Below are the code and all the weights of a small trained network. Each question names an input and a class and asks about switching units off, where a switched-off unit gives its printed mean instead of its output.

import numpy as np


def w(rows, s, z=0):
    codes = np.array(rows[::2]) - 128.0
    scale = np.full(codes.shape[1], s)
    scale[-1] = z or s
    return codes * scale


def f(y):
    return y / 2 * (1 + np.tanh(0.7978845608 * (y + 0.044715 * y**3)))


def log_softmax(a):
    a = a - a.max(-1, keepdims=True)
    return a - np.log(np.exp(a).sum(-1, keepdims=True))


def net(x, mask):
    res = np.array(x, float).reshape(1, 3) / 4 @ E
    y = f(res @ A[0][:, :-1].T + A[0][:, -1])
    res = res + np.where(mask, y, B[0][:, -1]) @ B[0][:, :-1]
    return log_softmax(res[-1] @ U[:, :-1].T + U[:, -1])


A, B = {}, {}
E = w([
[116,209,136,169,138,52,96,164,126],'x0',
[161,88,114,120,148,68,170,176,96],'x1',
[102,176,4,71,137,109,96,189,147],'x2',
],0.013)
A[0] = w([
[179,127,171,114,160,47,204,241,94,117],'n0',
[173,116,191,185,160,127,80,108,96,25],'n1',
[62,150,146,168,99,154,37,98,222,33],'n2',
[44,198,154,163,76,183,13,96,162,120],'n3',
[179,33,71,80,82,137,190,85,105,197],'n4',
[93,137,64,148,120,155,101,167,147,2],'n5',
[87,222,179,103,205,91,97,127,63,73],'n6',
[172,166,137,209,183,46,111,132,68,209],'n7',
[132,123,48,34,132,149,127,254,150,191],'n8',
[134,72,104,115,221,55,153,135,104,31],'n9',
[108,180,174,221,115,28,69,157,148,95],'n10',
[179,56,120,138,176,68,96,205,54,43],'n11',
[68,130,228,164,133,57,139,94,82,47],'n12',
[92,163,79,95,129,92,55,163,142,13],'n13',
[153,164,56,122,141,144,95,127,97,54],'n14',
[133,145,190,188,115,131,159,132,89,51],'n15',
[190,145,153,200,83,133,210,29,38,190],'n16',
],0.0084,0.0043)
B[0] = w([
[53,110,168,177,130,74,26,101,151,214],'n0',
[147,158,148,71,52,92,148,128,42,167],'n1',
[43,75,209,176,71,86,41,163,127,171],'n2',
[35,99,153,193,163,88,58,125,147,205],'n3',
[90,115,121,106,194,154,98,41,140,222],'n4',
[127,139,173,83,42,131,105,191,89,155],'n5',
[129,131,104,17,160,224,140,54,122,171],'n6',
[73,146,86,85,222,154,158,78,209,210],'n7',
[168,154,96,158,31,152,140,90,138,248],'n8',
[108,78,254,129,49,88,52,148,110,165],'n9',
[126,155,96,38,192,179,151,28,98,210],'n10',
[41,67,197,137,143,47,58,138,105,183],'n11',
[181,169,94,76,72,121,139,180,82,186],'n12',
[171,187,115,89,57,158,137,132,38,188],'n13',
[136,127,162,112,79,132,158,154,92,159],'n14',
[170,144,114,102,48,102,92,135,60,169],'n15',
[132,185,73,119,39,76,189,107,124,230],'n16',
],0.0087,0.012)
U = w([
[29,98,246,145,123,69,2,168,100,61],'0',
[253,208,125,58,1,115,143,188,26,14],'1',
[118,115,138,17,206,233,121,38,111,133],'2',
[129,189,86,157,180,120,140,63,170,227],'3',
[209,167,161,175,211,127,174,214,147,2],'4',
],0.0088,0.0057)

Each question gives the input, the list of numbers given to net, and the class t.
The units are the neurons (one row each of A and B). Each row of codes is followed by its name. A weight is (code - 128) times the scale printed after its matrix; where a second scale follows, it is the last column's (A, B and U).
mask holds one flag per neuron, in row order. A switched-off neuron (its flag False) gives its mean, the last column of its row in B, instead of its output. The means were averaged over made-up inputs and are rounded, as every weight is.
A unit's drop is (log p(t) with every unit on - log p(t) with that unit switched off) / (log p(t) with every unit on - log p(t) with every unit switched off).
The circuit of an input: a set's keep is (log p(t) with only the set's units on - log p(t) with every unit switched off) / (log p(t) with every unit on - log p(t) with every unit switched off). Starting from the 12 units with the biggest drops (on a tie, the unit counted first), units are removed one at a time, each time the one whose removal leaves the highest keep (on an exact tie, the one counted first), for as long as the keep stays at least 0.8.
units of the circuit, in order: the units of the circuit, biggest drop first
most important unit: the unit with the biggest drop
top k neurons: the k neurons with the biggest drops, biggest first
drop when u is switched off: that unit's drop, to one decimal
input [-6,0,7], class 1: units of the circuit, in order	[n8]
input [6,1,5], class 2: units of the circuit, in order	[n10; n6]
input [-3,4,3], class 0: top 4 neurons	[n10; n7; n6; n16]
input [5,-7,8], class 1: top 3 neurons	[n13; n8; n0]
input [4,-2,5], class 1: top 2 neurons	[n13; n4]
input [5,-5,6], class 1: top 2 neurons	[n13; n0]
input [6,1,-5], class 2: top 2 neurons	[n7; n10]
input [-3,-2,-1], class 3: top 2 neurons	[n10; n6]
input [-5,-1,6], class 1: top 2 neurons	[n8; n7]
input [8,-7,7], class 2: top 2 neurons	[n10; n6]
input [-4,-5,5], class 0: top 3 neurons	[n3; n16; n10]
input [4,7,6], class 0: top 2 neurons	[n0; n11]
input [-3,-1,-3], class 3: top 3 neurons	[n10; n13; n6]
input [-6,-7,-3], class 0: most important unit	n2
input [-1,-2,-2], class 3: drop when n5 is switched off	0.2
input [-1,0,1], class 3: drop when n3 is switched off	-0.1
input [2,-1,1], class 3: drop when n5 is switched off	0.1
